Here is a tiny trained network, its code and every weight. The questions are about switching its units off for an input and a target symbol, where a switched-off unit gives its printed mean instead of its output.

import numpy as np


def w(rows, s, z=0):
    codes = np.array(rows[::2]) - 128.0
    scale = np.full(codes.shape[1], s)
    scale[-1] = z or s
    return codes * scale


def norm(h):
    return h / np.sqrt((h * h).mean(-1, keepdims=True) + 1e-5)


def f(y):
    return np.maximum(y, 0)


def softmax(a):
    e = np.exp(a - a.max(-1, keepdims=True))
    return e / e.sum(-1, keepdims=True)


def log_softmax(a):
    a = a - a.max(-1, keepdims=True)
    return a - np.log(np.exp(a).sum(-1, keepdims=True))


def net(x, mask):
    ids = ['ΔΦΩαβζημξσ'.index(c) for c in x.split()]
    T = len(ids)
    res = E[ids] + P[:T]
    u = 0
    for l in range(2):
        r = norm(res)
        for j in range(3):
            rows = slice(2 * j, 2 * j + 2)
            q, k, v = (r @ M[l][rows].T for M in (Q, K, V))
            z = softmax(np.where(np.tri(T) > 0, q @ k.T / 2**0.5, -1e9)) @ v
            o = O[l][rows]
            res = res + np.where(mask[u + j], z, o[:, -1]) @ o[:, :-1]
        u += 3
        y = f(norm(res) @ A[l][:, :-1].T + A[l][:, -1])
        res = res + np.where(mask[u : u + 8], y, B[l][:, -1]) @ B[l][:, :-1]
        u += 8
    return log_softmax(norm(res)[-1] @ U[:, :-1].T + U[:, -1])


Q, K, V, O, A, B = {}, {}, {}, {}, {}, {}
E = w([
[98,190,121,25,173,124,134,105,189,126],'Δ',
[191,112,147,103,101,236,191,106,147,156],'Φ',
[91,137,188,113,115,133,164,205,111,234],'Ω',
[187,1,131,186,119,21,149,12,47,168],'α',
[137,189,145,117,81,65,184,78,230,153],'β',
[133,187,188,164,211,120,149,91,185,166],'ζ',
[168,160,249,123,119,182,118,77,140,168],'η',
[56,70,176,107,158,127,103,45,186,51],'μ',
[82,218,126,173,109,108,188,115,118,85],'ξ',
[169,92,178,141,38,142,134,182,92,35],'σ',
],0.015)
P = w([
[81,178,61,126,93,237,1,170,178,116],'0',
[34,160,147,132,76,182,110,190,163,147],'1',
[42,156,176,132,84,137,137,174,172,140],'2',
[69,130,181,138,102,142,188,160,164,150],'3',
[85,126,186,138,117,124,193,139,162,142],'4',
[104,126,184,135,130,130,210,129,147,130],'5',
[120,128,189,132,148,131,217,116,132,127],'6',
[130,126,186,132,160,121,220,108,117,118],'7',
[143,123,183,123,172,109,220,103,99,115],'8',
[162,132,177,113,195,118,228,97,73,108],'9',
[163,139,175,93,213,81,210,88,57,101],'10',
[170,134,171,85,226,72,210,90,47,107],'11',
[173,114,172,69,253,73,207,89,16,106],'12',
],0.0078)
Q[0] = w([
[142,111,176,128,180,135,161,109,124,108],'0.h0',
[130,150,131,200,123,172,42,123,108,110],'0.h0',
[95,150,182,123,103,118,184,112,97,80],'0.h1',
[102,117,207,104,184,84,255,38,135,175],'0.h1',
[159,112,113,137,167,139,112,145,115,117],'0.h2',
[130,121,83,137,139,159,110,142,133,127],'0.h2',
],0.0088)
K[0] = w([
[106,119,47,59,98,51,119,107,72,171],'0.h0',
[118,150,89,62,104,100,139,237,170,79],'0.h0',
[173,49,176,175,102,51,107,105,2,69],'0.h1',
[220,184,233,73,233,59,231,54,66,6],'0.h1',
[126,175,168,187,84,129,88,120,117,102],'0.h2',
[108,164,105,153,165,139,26,183,188,163],'0.h2',
],0.0053)
V[0] = w([
[173,97,124,112,146,52,125,63,50,158],'0.h0',
[125,166,214,137,173,140,173,104,136,122],'0.h0',
[98,197,65,141,132,80,169,51,117,163],'0.h1',
[200,54,66,52,71,162,151,103,254,211],'0.h1',
[160,111,171,95,220,83,223,110,78,145],'0.h2',
[38,147,102,72,112,157,128,60,69,222],'0.h2',
],0.0064)
O[0] = w([
[230,163,235,160,87,148,94,3,9,123,133],'0.h0',
[162,111,210,190,138,173,152,194,180,218,253],'0.h0',
[69,43,42,123,38,137,127,92,42,223,156],'0.h1',
[244,76,100,2,109,53,133,84,77,185,71],'0.h1',
[37,135,155,90,159,15,192,115,7,173,169],'0.h2',
[160,54,212,171,123,205,118,166,78,163,171],'0.h2',
],0.0061,0.004)
A[0] = w([
[89,151,150,38,171,135,94,75,198,125,114],'0.n0',
[195,212,105,121,140,187,152,108,197,149,190],'0.n1',
[147,110,118,143,75,130,123,65,159,59,91],'0.n2',
[183,134,104,131,18,105,17,161,45,96,4],'0.n3',
[121,128,69,20,164,155,121,114,97,155,122],'0.n4',
[129,88,76,137,183,150,114,124,134,228,28],'0.n5',
[126,131,116,110,144,206,114,1,157,168,155],'0.n6',
[132,158,84,116,162,119,171,100,78,133,53],'0.n7',
],0.0075,0.0024)
B[0] = w([
[160,74,170,195,107,155,161,123,146,172,236],'0.n0',
[80,140,154,169,126,42,93,166,121,177,253],'0.n1',
[168,156,86,53,163,154,187,171,69,127,157],'0.n2',
[114,60,130,130,170,2,151,78,165,142,140],'0.n3',
[210,177,98,142,87,188,175,85,104,87,167],'0.n4',
[130,160,85,64,170,85,160,124,157,31,156],'0.n5',
[53,150,156,146,155,112,238,137,161,129,241],'0.n6',
[183,39,149,131,64,137,116,196,111,141,168],'0.n7',
],0.0087,0.0049)
Q[1] = w([
[54,151,72,193,129,165,73,153,143,64],'1.h0',
[53,124,217,218,173,100,202,145,164,163],'1.h0',
[100,112,199,132,146,120,141,127,135,227],'1.h1',
[92,55,138,102,124,78,224,89,106,188],'1.h1',
[114,113,156,98,152,94,227,133,100,114],'1.h2',
[206,139,48,3,118,136,69,99,112,125],'1.h2',
],0.012)
K[1] = w([
[184,100,94,182,41,112,75,138,173,96],'1.h0',
[94,109,211,167,113,91,130,60,34,76],'1.h0',
[127,80,159,141,162,116,150,84,92,74],'1.h1',
[92,153,203,119,140,46,164,104,24,90],'1.h1',
[156,65,204,217,151,30,151,85,30,171],'1.h2',
[100,126,105,62,169,187,83,161,245,200],'1.h2',
],0.011)
V[1] = w([
[185,114,27,157,214,88,134,154,147,75],'1.h0',
[219,109,181,110,16,170,91,70,175,72],'1.h0',
[134,198,132,175,208,192,95,157,186,219],'1.h1',
[172,164,100,116,11,18,113,253,121,178],'1.h1',
[143,44,164,39,249,103,128,162,142,136],'1.h2',
[161,19,52,173,172,85,109,16,114,195],'1.h2',
],0.0075)
O[1] = w([
[121,131,135,152,147,159,191,192,178,149,2],'1.h0',
[182,140,211,174,94,125,103,85,112,158,83],'1.h0',
[71,144,135,22,155,163,49,106,90,180,121],'1.h1',
[143,120,93,126,193,48,158,74,63,108,77],'1.h1',
[187,135,89,137,219,150,10,207,197,122,147],'1.h2',
[45,112,173,20,137,123,117,169,160,208,214],'1.h2',
],0.011,0.0067)
A[1] = w([
[56,74,162,143,94,98,133,123,124,155,145],'1.n0',
[107,126,165,151,92,107,129,172,189,161,126],'1.n1',
[108,187,149,143,132,150,92,133,161,115,193],'1.n2',
[153,113,199,190,114,85,175,128,93,58,157],'1.n3',
[61,162,153,161,46,167,163,45,81,85,83],'1.n4',
[133,68,117,125,112,61,123,185,118,138,113],'1.n5',
[185,174,138,245,137,78,128,128,148,24,2],'1.n6',
[86,139,153,91,162,122,98,130,65,135,154],'1.n7',
],0.013,0.006)
B[1] = w([
[115,150,127,130,166,204,85,170,94,119,246],'1.n0',
[157,66,144,105,113,160,145,169,121,70,221],'1.n1',
[126,80,144,140,82,91,121,130,108,96,191],'1.n2',
[105,226,108,104,138,76,158,71,180,58,199],'1.n3',
[129,143,58,248,97,183,187,143,72,155,183],'1.n4',
[148,107,101,164,89,156,144,142,158,93,166],'1.n5',
[118,202,159,91,120,65,147,119,171,27,182],'1.n6',
[126,157,178,144,81,112,141,84,121,158,193],'1.n7',
],0.014,0.013)
U = w([
[125,65,152,148,92,157,138,200,135,90,163],'Δ',
[2,189,125,44,149,138,136,177,135,170,54],'Φ',
[99,158,191,116,123,121,76,58,100,187,238],'Ω',
[146,129,65,111,220,131,75,135,39,107,225],'α',
[127,154,54,75,80,200,106,60,164,133,31],'β',
[114,100,115,118,110,114,156,80,78,126,2],'ζ',
[75,158,59,230,97,188,148,108,95,150,115],'η',
[217,172,114,154,173,157,128,133,159,185,128],'μ',
[104,206,116,125,118,89,133,116,151,33,64],'ξ',
[128,83,80,91,88,46,215,105,111,193,167],'σ',
],0.0086,0.0026)

Each question gives the input, a string of symbols that net reads in full, and the target symbol t.
The units are the heads (2 rows each of Q, K, V and O) and the neurons (one row each of A and B). Each row of codes is followed by its name. A weight is (code - 128) times the scale printed after its matrix; where a second scale follows, it is the last column's (O, A, B and U).
mask holds one flag per unit, layer by layer, with each layer's heads first. A switched-off unit (its flag False) gives its mean, the last column of its rows in O or B, instead of its output. The means were averaged over made-up inputs and are rounded, as every weight is.
A unit's drop is (log p(t) with every unit on - log p(t) with that unit switched off) / (log p(t) with every unit on - log p(t) with every unit switched off).
The circuit of an input: a set's keep is (log p(t) with only the set's units on - log p(t) with every unit switched off) / (log p(t) with every unit on - log p(t) with every unit switched off). Starting from the 12 units with the biggest drops (on a tie, the unit counted first), units are removed one at a time, each time the one whose removal leaves the highest keep (on an exact tie, the one counted first), for as long as the keep stays at least 0.8.
units of the circuit, in order: the units of the circuit, biggest drop first
top k neurons: the k neurons with the biggest drops, biggest first
top k neurons in layer l: the k neurons of layer l with the biggest drops, biggest first
which heads matter: for each layer, one digit per head in row order, 1 if its drop is at least 0.15 and else 0, layers parted by /
input η Δ α α σ, target ξ: units of the circuit, in order : (1.n3)
input η σ ξ η μ ζ Φ Φ, target Φ: top 2 neurons in layer 0 : (0.n0; 0.n5)
input Φ ξ Δ η Δ η Δ ξ β, target η: which heads matter : 010 / 001
input η Ω Φ Ω, target α: which heads matter : 111 / 011
input σ ζ Φ, target ξ: which heads matter : 110 / 001
input Ω ξ Δ ζ Δ μ Ω μ, target Δ: which heads matter : 000 / 000
input Φ Ω β σ μ ζ Δ ζ ξ η Φ, target η: which heads matter : 010 / 011
input β ξ Φ Δ β, target σ: which heads matter : 111 / 010
input β ξ η μ, target η: units of the circuit, in order : (1.h2; 1.n4)
input σ σ Δ α Δ ζ, target Δ: which heads matter : 000 / 011
input Δ η μ Δ Ω η ζ ζ η σ ξ Ω Φ, target η: top 2 neurons : (1.n4; 0.n1)
input η μ Δ ζ η Δ η β α Φ Φ Δ, target Ω: units of the circuit, in order : (0.h0; 1.n7)
input β ζ η Φ β Δ Δ σ η ξ β, target η: which heads matter : 011 / 011
input Δ ξ β σ β α Φ Δ σ ξ, target Φ: which heads matter : 000 / 001
input ξ μ Δ ζ Δ η η β η, target Ω: which heads matter : 100 / 010
input σ η α μ Δ μ Δ α, target Ω: which heads matter : 111 / 101
input β β Δ Δ, target σ: units of the circuit, in order : (0.h1; 1.n0; 0.n4; 1.h1)
input Ω Φ μ β σ η α Δ ζ α σ β Φ, target ξ: units of the circuit, in order : (1.h1; 1.n3)
input η Φ μ α μ μ Δ ξ, target Δ: units of the circuit, in order : (1.h2; 1.h1; 1.n1; 1.n3)
input σ Δ Δ Δ ζ ξ μ β β, target Δ: which heads matter : 100 / 000
input β Φ ξ μ σ μ β α α ζ, target Φ: top 2 neurons in layer 0 : (0.n6; 0.n0)
input Δ ζ η, target Ω: which heads matter : 110 / 010
input Δ Δ ξ Δ Δ, target η: which heads matter : 000 / 001
input Δ ζ ξ σ α Δ σ β σ σ σ α, target ξ: which heads matter : 110 / 010
input Ω η μ Φ Ω β Φ α, target Δ: top 2 neurons : (1.n5; 1.n0)
input Ω η β Δ ξ, target η: units of the circuit, in order : (1.n4)
input μ η η Φ Φ μ η α, target Δ: top 3 neurons : (1.n5; 1.n0; 1.n6)
input ζ ξ Δ α μ Δ Δ ξ Δ μ, target Φ: top neuron : (0.n6)
input Δ ξ Δ α ξ η α Δ α, target Ω: top 2 neurons in layer 1 : (1.n0; 1.n1)
input σ μ ζ μ η Δ Δ, target Ω: top neuron : (0.n1)
